After every row comes one of two labels: whether the row has a hidden trait. Each part has its own trait and labels.
[-22   7 -13   4   1   2   3   5 -14  -6  -4  -6   8   7  -5   7 -29  31
   5   0  11 -24]
bov
[ 10   7   4   5  11  -7 -13  -3  17   8  17 -16  -2   7   7  -1  17   6
  -3 -12 -12  -5]
modo
[-21  22   3  11  34  -9   8  20   0  20  -6  -2  -6  53 -10  13   8  44
  26 -20   2 -28]
modo
[-14   3 -19   8  10 -10   7   3 -18   2 -18 -27  12 -40  -7  19 -18  39
  13 -12  -7  30]
bov
[  4  -6 -16  -3  10  -5  -6   0   2   2  -3 -32   1   4  -3   6  13  27
   2  -1 -23  21]
bov
[-17  16 -18   0  11  13  14   2 -21  14 -17 -39  14  -2 -18   5 -10  38
  27  -4   8  23]
modo
[-12   9 -18  -7   7  11   6   6  -5   2 -25 -44  12  19 -11  -1 -22  48
  -5  -1   2 -20]
bov
[-13  16  10   7   4   1  -4   1   2  12  17  -7  -3   5   2   2   4  -4
   9 -13   5 -14]
modo
[  1   7  -6  -4  -5   4   5  14  16  -4   7 -39   1  44  -2  -2  -3  17
 -16  -8  -9 -36]
modo
